X =
113  124  103  117
135  131  142  134
140  141  117  115
135  123  146  140
120  116  134  141
136  130  151  134
127  129  125  124
122  121  136  136
131  127  130  128
143  142  116  115
136  130  138  131
136  139  113  113
136  128  140  134
128  128  128  131
120  115  142  142
116  114  142  140
X[0][0] => 113
X[15][2] => 142
X[:, 2] => [103, 142, 117, 146, 134, 151, 125, 136, 130, 116, 138, 113, 140, 128, 142, 142]
X[13][2] => 128
X[2][2] => 117
X[10][2] => 138
X[11][0] => 136
X[6][2] => 125
X[8][0] => 131
X[5] => [136, 130, 151, 134]
X[15][0] => 116
X[13][0] => 128
X[:, 3] => [117, 134, 115, 140, 141, 134, 124, 136, 128, 115, 131, 113, 134, 131, 142, 140]
X[:, 1] => [124, 131, 141, 123, 116, 130, 129, 121, 127, 142, 130, 139, 128, 128, 115, 114]
X[12][3] => 134
X[11][3] => 113
X[8][3] => 128
X[0][1] => 124
X[11][2] => 113
X[2][1] => 141
X[3][0] => 135

B = [104 127 141 111]
B[0]	104
B[1]	127
B[-1]	111

m =
[[149 143 111 148]
 [156 115 122 146]
 [101 147 131 112]
 [ 99 138 136 108]
 [154 135 113 149]
 [145 148 110 147]]
m[-6][-4]: 149
m[:, 2]: [111, 122, 131, 136, 113, 110]
m[2][-4]: 101
m[-1][-2]: 110
m[4][0]: 154
m[5][1]: 148
m[5][3]: 147
m[1][-1]: 146
m[-6][3]: 148
m[3]: [99, 138, 136, 108]

arr =
[[144 140 129 124 129 134 129 130 132 112 140 132 130 126]
 [136 133 121 113 127 107 124 106 126 134 121 111 104 113]
 [133 134 128 117 133 126 129 123 130 130 127 127 124 121]
 [128 125 130 134 115 133 119 132 123 125 133 131 131 132]
 [134 133 105 134 131 110 131 121 131 122 112 108 120 131]
 [140 138 127 129 131 133 133 132 134 110 136 131 133 129]
 [146 151 128 122 142 124 151 123 156 118 127 125 123 122]
 [131 133 128 130 138 129 141 130 136 113 130 129 130 132]
 [118 120 128 154 128 137 128 147 124 123 128 134 145 153]]
arr[0][0] = 144
arr[5] = [140, 138, 127, 129, 131, 133, 133, 132, 134, 110, 136, 131, 133, 129]
arr[:, 11] = [132, 111, 127, 131, 108, 131, 125, 129, 134]
arr[5][9] = 110
arr[8][5] = 137
arr[:, 7] = [130, 106, 123, 132, 121, 132, 123, 130, 147]
arr[2][5] = 126
arr[8][8] = 124
arr[5][0] = 140
arr[0] = [144, 140, 129, 124, 129, 134, 129, 130, 132, 112, 140, 132, 130, 126]
arr[:, 13] = [126, 113, 121, 132, 131, 129, 122, 132, 153]
arr[7][5] = 129
arr[8] = [118, 120, 128, 154, 128, 137, 128, 147, 124, 123, 128, 134, 145, 153]
arr[5][2] = 127
arr[:, 8] = [132, 126, 130, 123, 131, 134, 156, 136, 124]
arr[2][1] = 134
arr[8][6] = 128
arr[0][5] = 134
arr[2][6] = 129
arr[4][1] = 133
arr[6][5] = 124
arr[2][3] = 117
arr[4][3] = 134
arr[6] = [146, 151, 128, 122, 142, 124, 151, 123, 156, 118, 127, 125, 123, 122]
arr[0][12] = 130
arr[0][1] = 140
arr[:, 1] = [140, 133, 134, 125, 133, 138, 151, 133, 120]
arr[3][1] = 125
arr[4][8] = 131
arr[3][7] = 132
arr[7][3] = 130
arr[5][6] = 133
arr[8][7] = 147
arr[4] = [134, 133, 105, 134, 131, 110, 131, 121, 131, 122, 112, 108, 120, 131]

a = 125	139	99	107	144	141	98	128	153	102	102
a[0] = 125
a[6] = 98

M = [134 100 127 127 123]
M[0]: 134
M[2]: 127

data =
array([[143, 123, 142, 110, 110, 133, 140, 141, 126],
       [142, 131, 101, 130, 130, 145, 134, 139, 144],
       [115, 115, 137, 123, 123, 124, 121, 114, 115],
       [117, 115, 128, 123, 123, 121, 119, 113, 115],
       [120, 115, 120, 126, 126, 119, 117, 114, 117]])
data[0,-9]	143
data[:, 1]	[123, 131, 115, 115, 115]
data[3,-1]	115
data[3]	[117, 115, 128, 123, 123, 121, 119, 113, 115]
data[-2,-4]	121
data[4,7]	114
data[4,3]	126
data[1,-1]	144
data[-2,3]	123
data[:, 6]	[140, 134, 121, 119, 117]
data[-1,1]	115
data[4]	[120, 115, 120, 126, 126, 119, 117, 114, 117]
data[-4,-9]	142
data[4,-4]	119
data[1,6]	134
data[:, 0]	[143, 142, 115, 117, 120]
data[:, -2]	[141, 139, 114, 113, 114]
data[2,-7]	137
data[-4,-6]	130
data[0,-6]	110
data[-3,-9]	115

x =
[[125 125 137 141 134 134 138]
 [124 137 104 131 108 110 113]
 [142 118 130 133 124 128 134]
 [115 143 115 126 124 120 117]
 [114 143 119 127 125 119 117]
 [121 133 143 149 142 145 139]
 [121 139 139 154 139 151 139]
 [129 115 150 134 143 140 142]]
x[-8, -7]	125
x[-7, 4]	108
x[2]	[142, 118, 130, 133, 124, 128, 134]
x[:, -1]	[138, 113, 134, 117, 117, 139, 139, 142]
x[-1, -5]	150
x[-4, -2]	119
x[5, -2]	145
x[-1, 4]	143
x[7, 6]	142
x[-3, 6]	139
x[0, -6]	125
x[6, -5]	139
x[4, 3]	127
x[-7, 3]	131
x[-2, -3]	139
x[-2, 0]	121
x[7, 1]	115
x[3, 6]	117
x[4, -1]	117
x[:, -6]	[125, 137, 118, 143, 143, 133, 139, 115]
x[-5, -7]	115

W =
[[101 124 118 119 132  99 106 104 142 136 135]
 [147 106 118 153 139 110 152 126 143 115 151]
 [146 112 117 157 139 108 143 128 146 113 154]
 [108 101 133 129 121  99 144 103 141 115 129]
 [110 100 140 120 116 110 153 106 127 115 115]
 [116 135 143 104 114 148 138 130 110 135 101]
 [150 151 117 128 141 149 110 149 119 145 136]
 [143 150 113 148 142 134 102 143 139 134 151]]
Rows and columns are counted from 0.
(0, 0) => 101
(1, 10) => 151
(5, 3) => 104
(7, 2) => 113
(3, 9) => 115
(6, 8) => 119
(6, 10) => 136
(7, 0) => 143
(7, 4) => 142
(5, 5) => 148
(0, 2) => 118
(2, 4) => 139
(2, 9) => 113
(0, 10) => 135
(3, 1) => 101
(4, 3) => 120
(3, 10) => 129
(3, 6) => 144
(2, 6) => 143
(0, 5) => 99
(3, 5) => 99
(0, 1) => 124
(2, 2) => 117
(4, 10) => 115
(6, 7) => 149
(7, 6) => 102
(1, 2) => 118

A =
[[137 124 126 132]
 [126 137 139 121]
 [130 122 118 132]
 [135 138 151 134]
 [128 125 117 132]
 [140 136 141 131]
 [124 127 125 134]]
A[0][0] = 137
A[6][1] = 127
A[5][1] = 136
A[4][2] = 117
A[:, 0] = [137, 126, 130, 135, 128, 140, 124]
A[1][3] = 121
A[5][0] = 140
A[4] = [128, 125, 117, 132]
A[:, 1] = [124, 137, 122, 138, 125, 136, 127]
A[1][1] = 137

grid =
123,128,131,123,120
133,121,107,117,122
126,120,124,125,124
129,116,117,110,120
125,120,127,140,133
127,118,122,119,128
127,139,130,134,132
125,126,130,132,131
116,114,120,121,122
grid[0][0] => 123
grid[5][1] => 118
grid[5][3] => 119
grid[0][2] => 131
grid[5][0] => 127
grid[7][2] => 130
grid[2] => [126, 120, 124, 125, 124]
grid[8][1] => 114
grid[3][4] => 120
grid[8][0] => 116
grid[5] => [127, 118, 122, 119, 128]
grid[7][0] => 125
grid[1][3] => 117
grid[8] => [116, 114, 120, 121, 122]
